Below is a small trained network, with its code and all its weights. Each question gives an input and a target symbol and asks what happens when units are switched off, that is, made to give their printed mean instead of their output.

import numpy as np


def w(rows, s, z=0):
    codes = np.array(rows[::2]) - 128.0
    scale = np.full(codes.shape[1], s)
    scale[-1] = z or s
    return codes * scale


def f(y):
    return np.maximum(y, 0)


def softmax(a):
    e = np.exp(a - a.max(-1, keepdims=True))
    return e / e.sum(-1, keepdims=True)


def log_softmax(a):
    a = a - a.max(-1, keepdims=True)
    return a - np.log(np.exp(a).sum(-1, keepdims=True))


def net(x, mask):
    ids = ['αγδηλπτφω'.index(c) for c in x.split()]
    T = len(ids)
    res = E[ids] + P[:T]
    u = 0
    for l in range(2):
        r = res
        for j in range(2):
            rows = slice(3 * j, 3 * j + 3)
            q, k, v = (r @ M[l][rows].T for M in (Q, K, V))
            z = softmax(np.where(np.tri(T) > 0, q @ k.T / 3**0.5, -1e9)) @ v
            o = O[l][rows]
            res = res + np.where(mask[u + j], z, o[:, -1]) @ o[:, :-1]
        u += 2
        y = f(res @ A[l][:, :-1].T + A[l][:, -1])
        res = res + np.where(mask[u : u + 8], y, B[l][:, -1]) @ B[l][:, :-1]
        u += 8
    return log_softmax(res[-1] @ U[:, :-1].T + U[:, -1])


Q, K, V, O, A, B = {}, {}, {}, {}, {}, {}
E = w([
[215,149,129,79,181,78,164],'α',
[174,110,168,67,112,186,210],'γ',
[110,79,149,136,104,234,71],'δ',
[177,110,41,118,176,96,92],'η',
[113,114,150,248,155,56,88],'λ',
[139,228,164,157,160,193,87],'π',
[175,97,185,229,82,86,173],'τ',
[199,156,96,161,121,220,100],'φ',
[22,95,224,88,192,140,129],'ω',
],0.011)
P = w([
[38,187,79,147,75,104,169],'0',
[103,153,110,164,133,135,164],'1',
[152,130,149,165,160,145,139],'2',
[194,104,176,158,180,153,118],'3',
[226,71,204,152,198,161,103],'4',
[255,77,226,145,212,163,93],'5',
],0.0078)
Q[0] = w([
[39,107,105,71,104,4,108],'0.h1',
[134,188,119,153,135,211,39],'0.h1',
[53,196,102,131,2,194,96],'0.h1',
[222,125,203,181,165,94,216],'0.h2',
[160,119,169,203,207,78,91],'0.h2',
[54,143,35,111,23,2,117],'0.h2',
],0.0098)
K[0] = w([
[100,152,83,45,105,163,180],'0.h1',
[142,105,171,249,56,79,187],'0.h1',
[70,154,63,162,82,92,158],'0.h1',
[191,105,126,111,207,127,94],'0.h2',
[176,102,174,81,184,185,144],'0.h2',
[97,157,72,99,73,116,182],'0.h2',
],0.011)
V[0] = w([
[205,88,129,98,37,249,204],'0.h1',
[82,93,77,98,224,163,36],'0.h1',
[164,70,111,177,50,64,142],'0.h1',
[167,128,63,108,143,3,134],'0.h2',
[68,106,82,212,112,114,49],'0.h2',
[97,141,11,41,171,156,96],'0.h2',
],0.0072)
O[0] = w([
[31,97,3,170,128,113,131,111],'0.h1',
[155,122,200,209,93,155,203,45],'0.h1',
[121,132,79,87,54,145,6,162],'0.h1',
[107,130,215,38,13,51,89,49],'0.h2',
[141,236,203,190,69,247,88,107],'0.h2',
[113,116,178,193,20,105,245,3],'0.h2',
],0.0056,0.0048)
A[0] = w([
[226,109,181,232,83,93,194,213],'0.n1',
[144,124,3,235,150,102,123,131],'0.n2',
[92,44,217,172,187,28,204,253],'0.n3',
[160,54,205,106,42,32,177,233],'0.n4',
[1,115,204,162,176,155,104,198],'0.n5',
[105,59,97,90,106,219,170,200],'0.n6',
[205,117,110,211,174,172,174,96],'0.n7',
[224,169,125,123,166,216,67,252],'0.n8',
],0.0062,0.0033)
B[0] = w([
[189,153,110,108,72,186,196,171],'0.n1',
[128,102,25,129,154,129,188,172],'0.n2',
[102,106,103,66,128,108,195,191],'0.n3',
[112,118,188,37,59,115,101,146],'0.n4',
[1,111,160,64,150,131,126,168],'0.n5',
[99,107,146,158,58,164,83,154],'0.n6',
[183,103,95,155,149,162,169,183],'0.n7',
[185,111,99,156,134,197,78,249],'0.n8',
],0.0093,0.011)
Q[1] = w([
[135,132,110,193,86,162,141],'1.h1',
[97,142,185,85,141,74,52],'1.h1',
[209,101,162,111,92,170,46],'1.h1',
[96,165,186,142,152,151,198],'1.h2',
[187,92,3,176,165,196,204],'1.h2',
[134,127,169,121,144,63,104],'1.h2',
],0.007)
K[1] = w([
[165,125,117,189,158,171,68],'1.h1',
[91,192,83,111,26,23,180],'1.h1',
[202,91,114,163,168,1,146],'1.h1',
[46,196,161,120,136,162,125],'1.h2',
[129,52,122,111,235,164,116],'1.h2',
[134,152,128,102,34,56,189],'1.h2',
],0.0062)
V[1] = w([
[29,95,237,141,64,167,92],'1.h1',
[72,255,168,126,205,109,115],'1.h1',
[199,209,71,101,58,129,118],'1.h1',
[49,134,132,184,88,142,91],'1.h2',
[45,153,177,41,150,31,181],'1.h2',
[78,11,163,63,72,122,144],'1.h2',
],0.0053)
O[1] = w([
[158,2,166,202,183,119,115,66],'1.h1',
[213,139,159,59,246,146,146,81],'1.h1',
[48,185,93,119,161,148,141,144],'1.h1',
[184,67,177,216,107,180,199,105],'1.h2',
[177,98,61,67,110,171,125,5],'1.h2',
[122,29,68,151,58,152,111,98],'1.h2',
],0.006,0.012)
A[1] = w([
[2,135,191,98,150,85,157,131],'1.n1',
[71,99,97,90,147,125,157,196],'1.n2',
[234,142,160,140,87,153,132,193],'1.n3',
[101,175,99,132,132,130,44,213],'1.n4',
[158,159,148,89,135,145,205,171],'1.n5',
[90,184,134,207,109,191,160,1],'1.n6',
[62,113,162,114,73,143,118,159],'1.n7',
[104,113,50,90,110,34,145,85],'1.n8',
],0.0082,0.0035)
B[1] = w([
[226,145,149,74,8,3,125,159],'1.n1',
[166,97,106,105,142,92,92,201],'1.n2',
[228,174,208,128,109,156,126,185],'1.n3',
[100,101,103,112,68,115,50,254],'1.n4',
[48,198,100,82,166,148,141,193],'1.n5',
[163,103,120,146,123,14,160,233],'1.n6',
[121,167,226,70,112,114,173,160],'1.n7',
[142,29,130,108,217,137,161,182],'1.n8',
],0.0074,0.0093)
U = w([
[162,94,179,70,110,49,139,165],'α',
[77,52,42,131,254,165,151,65],'γ',
[149,68,157,238,137,124,189,160],'δ',
[76,186,201,85,16,169,165,111],'η',
[247,153,214,157,106,132,65,64],'λ',
[60,206,147,119,230,185,209,185],'π',
[29,134,86,112,103,167,26,253],'τ',
[87,171,93,156,57,20,196,57],'φ',
[187,121,70,122,87,226,153,21],'ω',
],0.0063,0.0042)

Each question gives the input, a string of symbols that net reads in full, and the target symbol t.
The units are the heads (3 rows each of Q, K, V and O) and the neurons (one row each of A and B). Each row of codes is followed by its name. A weight is (code - 128) times the scale printed after its matrix; where a second scale follows, it is the last column's (O, A, B and U).
mask holds one flag per unit, layer by layer, with each layer's heads first. A switched-off unit (its flag False) gives its mean, the last column of its rows in O or B, instead of its output. The means were averaged over made-up inputs and are rounded, as every weight is.
A unit's drop is (log p(t) with every unit on - log p(t) with that unit switched off) / (log p(t) with every unit on - log p(t) with every unit switched off).
The circuit of an input: a set's keep is (log p(t) with only the set's units on - log p(t) with every unit switched off) / (log p(t) with every unit on - log p(t) with every unit switched off). Starting from the 12 units with the biggest drops (on a tie, the unit counted first), units are removed one at a time, each time the one whose removal leaves the highest keep (on an exact tie, the one counted first), for as long as the keep stays at least 0.8.
units of the circuit, in order: the units of the circuit, biggest drop first
unit that matters most: the unit with the biggest drop
top k neurons: the k neurons with the biggest drops, biggest first
k most important neurons of layer l: the k neurons of layer l with the biggest drops, biggest first
which heads matter: for each layer, one digit per head in row order, 1 if its drop is at least 0.15 and else 0, layers parted by /
input τ π τ φ τ, target φ: which heads matter : 00 / 11
input ω π τ ω γ, target ω: which heads matter : 10 / 01
input ω τ τ η η, target η: which heads matter : 11 / 10
input α λ π π δ τ, target δ: which heads matter : 11 / 11
input α τ π α τ π, target τ: units of the circuit, in order : (0.h1, 1.n4)
input α α ω τ, target ω: which heads matter : 00 / 01
input π η η φ λ, target φ: unit that matters most : 1.h1
input τ τ π α, target α: 2 most important neurons of layer 1 : (1.n1, 1.n8)
input λ π ω π, target λ: units of the circuit, in order : (0.h1, 1.n3)
input ω δ γ λ δ, target λ: units of the circuit, in order : (0.h1, 0.n8, 1.n3)
input π φ λ λ, target λ: units of the circuit, in order : (0.h2, 0.h1, 1.n3)
input λ τ τ φ, target τ: units of the circuit, in order : (0.h1, 1.h1, 1.n4)
input τ λ τ φ α τ, target α: units of the circuit, in order : (0.h2, 0.n4)
input λ φ ω φ, target λ: units of the circuit, in order : (0.h1, 1.n3)
input γ γ τ λ, target τ: which heads matter : 11 / 00
input τ ω ω π τ, target π: unit that matters most : 0.n8
input ω ω η π, target π: which heads matter : 11 / 01
input λ δ ω π δ, target λ: units of the circuit, in order : (0.h1, 1.n3, 0.n8)
input π φ δ, target δ: top 2 neurons : (1.n6, 0.n6)
input δ φ π δ δ φ, target φ: which heads matter : 10 / 11
input λ δ γ λ, target γ: top 2 neurons : (0.n2, 0.n3)
input λ τ λ η, target λ: which heads matter : 11 / 00
input ω α τ λ, target τ: which heads matter : 11 / 01
input ω φ π ω, target γ: unit that matters most : 1.h2
input π λ η η, target η: top 2 neurons : (0.n1, 0.n4)
input π τ η α τ, target α: 3 most important neurons of layer 0 : (0.n4, 0.n8, 0.n3)
input η η ω, target α: 2 most important neurons of layer 1 : (1.n1, 1.n2)
input τ φ λ, target φ: unit that matters most : 0.n8
input φ η φ τ ω ω, target γ: which heads matter : 11 / 11
input δ φ γ, target φ: top 2 neurons : (0.n8, 0.n7)
